Below are the code and all the weights of a small trained network. Each question names an input and a target symbol and asks about switching units off, where a switched-off unit gives its printed mean instead of its output.

import numpy as np


def w(rows, s, z=0):
    codes = np.array(rows[::2]) - 128.0
    scale = np.full(codes.shape[1], s)
    scale[-1] = z or s
    return codes * scale


def norm(h):
    return h / np.sqrt((h * h).mean(-1, keepdims=True) + 1e-5)


def f(y):
    return y / 2 * (1 + np.tanh(0.7978845608 * (y + 0.044715 * y**3)))


def softmax(a):
    e = np.exp(a - a.max(-1, keepdims=True))
    return e / e.sum(-1, keepdims=True)


def log_softmax(a):
    a = a - a.max(-1, keepdims=True)
    return a - np.log(np.exp(a).sum(-1, keepdims=True))


def net(x, mask):
    ids = ['ΔΩαημπ'.index(c) for c in x.split()]
    T = len(ids)
    res = E[ids] + P[:T]
    u = 0
    for l in range(2):
        q, k, v = (norm(res) @ M[l].T for M in (Q, K, V))
        z = softmax(np.where(np.tri(T) > 0, q @ k.T / 4**0.5, -1e9)) @ v
        res = res + np.where(mask[u], z, O[l][:, -1]) @ O[l][:, :-1]
        u += 1
        y = f(norm(res) @ A[l][:, :-1].T + A[l][:, -1])
        res = res + np.where(mask[u : u + 4], y, B[l][:, -1]) @ B[l][:, :-1]
        u += 4
    return log_softmax(norm(res)[-1] @ U[:, :-1].T + U[:, -1])


Q, K, V, O, A, B = {}, {}, {}, {}, {}, {}
E = w([
[193,180,190,192,4,102],'Δ',
[140,109,65,87,55,102],'Ω',
[251,49,114,107,95,38],'α',
[89,201,35,6,94,58],'η',
[9,103,156,19,82,92],'μ',
[57,19,127,152,86,141],'π',
],0.0029)
P = w([
[217,136,87,49,8,253],'0',
[189,128,138,48,70,203],'1',
[156,110,147,60,92,160],'2',
[132,94,155,80,113,131],'3',
[110,72,176,104,143,121],'4',
[94,74,185,131,174,91],'5',
[85,89,192,141,211,60],'6',
[74,82,212,141,230,40],'7',
],0.0027)
Q[0] = w([
[3,189,100,118,37,61],'0.h0',
[14,36,232,35,76,20],'0.h0',
[171,65,200,58,222,48],'0.h0',
[172,22,126,19,158,18],'0.h0',
],0.0047)
K[0] = w([
[203,95,229,212,167,96],'0.h0',
[127,128,171,212,216,31],'0.h0',
[2,134,84,136,185,63],'0.h0',
[9,115,187,149,237,84],'0.h0',
],0.0052)
V[0] = w([
[205,37,75,136,175,143],'0.h0',
[163,80,254,130,68,83],'0.h0',
[232,151,69,20,177,144],'0.h0',
[48,66,83,109,158,204],'0.h0',
],0.0037)
O[0] = w([
[73,153,173,14,217,142,129],'0.h0',
[217,246,137,142,164,237,255],'0.h0',
[97,147,159,184,244,4,160],'0.h0',
[153,111,68,45,139,22,125],'0.h0',
],0.0042,0.0034)
A[0] = w([
[70,79,143,125,141,84,66],'0.n0',
[194,137,148,94,133,99,199],'0.n1',
[185,95,169,114,196,172,101],'0.n2',
[205,87,111,253,136,90,2],'0.n3',
],0.0052,0.0021)
B[0] = w([
[34,139,75,224,146,85,107],'0.n0',
[103,103,48,85,112,97,253],'0.n1',
[56,216,117,118,184,44,189],'0.n2',
[68,91,125,77,189,254,140],'0.n3',
],0.004,0.0033)
Q[1] = w([
[62,208,145,181,101,156],'1.h0',
[61,111,145,157,157,62],'1.h0',
[185,166,48,205,114,155],'1.h0',
[4,196,172,226,26,179],'1.h0',
],0.0038)
K[1] = w([
[107,129,172,92,117,30],'1.h0',
[88,150,91,111,87,81],'1.h0',
[209,112,131,53,105,93],'1.h0',
[132,255,175,117,14,55],'1.h0',
],0.0042)
V[1] = w([
[64,128,182,142,95,101],'1.h0',
[173,200,29,136,133,150],'1.h0',
[193,156,49,103,76,33],'1.h0',
[199,82,1,200,206,137],'1.h0',
],0.0033)
O[1] = w([
[157,120,128,132,135,91,89],'1.h0',
[4,93,153,182,126,169,169],'1.h0',
[113,136,195,185,138,171,251],'1.h0',
[50,122,135,59,80,196,71],'1.h0',
],0.0046,0.0032)
A[1] = w([
[202,253,195,204,39,239,7],'1.n0',
[60,37,84,82,143,46,136],'1.n1',
[78,74,178,158,67,169,44],'1.n2',
[211,83,97,208,55,28,81],'1.n3',
],0.0039,0.0012)
B[1] = w([
[227,197,138,251,58,141,252],'1.n0',
[155,121,92,236,47,168,181],'1.n1',
[50,173,99,142,158,45,127],'1.n2',
[197,83,192,81,231,2,138],'1.n3',
],0.004,0.0029)
U = w([
[219,224,142,179,82,220,135],'Δ',
[23,139,94,127,69,149,61],'Ω',
[67,187,200,58,254,197,203],'α',
[66,51,91,219,151,66,76],'η',
[241,80,135,45,134,39,78],'μ',
[139,63,26,25,61,224,247],'π',
],0.0052,0.0014)

Each question gives the input, a string of symbols that net reads in full, and the target symbol t.
The units are the heads (4 rows each of Q, K, V and O) and the neurons (one row each of A and B). Each row of codes is followed by its name. A weight is (code - 128) times the scale printed after its matrix; where a second scale follows, it is the last column's (O, A, B and U).
mask holds one flag per unit, layer by layer, with each layer's heads first. A switched-off unit (its flag False) gives its mean, the last column of its rows in O or B, instead of its output. The means were averaged over made-up inputs and are rounded, as every weight is.
A unit's drop is (log p(t) with every unit on - log p(t) with that unit switched off) / (log p(t) with every unit on - log p(t) with every unit switched off).
The circuit of an input: a set's keep is (log p(t) with only the set's units on - log p(t) with every unit switched off) / (log p(t) with every unit on - log p(t) with every unit switched off). Starting from all 10 units, units are removed one at a time, each time the one whose removal leaves the highest keep (on an exact tie, the one counted first), for as long as the keep stays at least 0.8.
circuit, biggest first: the units of the circuit, biggest drop first
most important unit: the unit with the biggest drop
k most important neurons: the k neurons with the biggest drops, biggest first
k most important neurons of layer l: the k neurons of layer l with the biggest drops, biggest first
input Δ Ω Ω, target Ω: most important unit	1.h0
input Δ Δ Δ Δ Δ μ, target Δ: 2 most important neurons	0.n1; 1.n0
input Δ π Ω Ω, target π: circuit, biggest first	0.h0; 1.n0; 0.n2
input Δ π α π μ Ω, target μ: 2 most important neurons	1.n3; 0.n3
input Δ Δ α α α, target α: circuit, biggest first	0.h0; 1.n0
input α μ α α, target π: 2 most important neurons	0.n3; 0.n1
input μ π μ Δ Δ π, target Δ: circuit, biggest first	0.h0; 0.n1; 1.n0
input α α μ Ω, target μ: 3 most important neurons	0.n3; 0.n2; 1.n3
input α α α η α π, target α: circuit, biggest first	0.h0; 0.n2
input Δ Ω η, target Ω: circuit, biggest first	0.h0; 1.h0; 1.n3
input μ μ π, target μ: circuit, biggest first	1.n3; 1.h0
input η η μ Δ Ω π η, target π: circuit, biggest first	0.h0; 0.n2
input η μ μ, target μ: circuit, biggest first	0.h0; 1.h0; 1.n3
input Δ α η α π Ω Δ η, target Δ: circuit, biggest first	0.h0
input α α μ μ α π Ω, target π: circuit, biggest first	0.h0; 1.n0
input η π Ω μ η, target μ: circuit, biggest first	0.h0; 1.n3; 0.n2
input π π π α Δ η μ, target η: 2 most important neurons of layer 0	0.n0; 0.n1
input α Δ π Δ η α, target η: 2 most important neurons	0.n3; 1.n1
input μ π π η π μ η, target μ: 2 most important neurons	0.n3; 1.n3
input η π μ π μ μ, target μ: circuit, biggest first	1.h0
input π α α π Δ Ω μ, target Ω: 2 most important neurons of layer 1	1.n0; 1.n2
input η α α η Ω, target η: 2 most important neurons of layer 0	0.n0; 0.n3
input α Ω α α Δ π, target Δ: 2 most important neurons	0.n1; 0.n3
input α α α Ω Δ Ω Ω, target Ω: 2 most important neurons of layer 1	1.n0; 1.n3
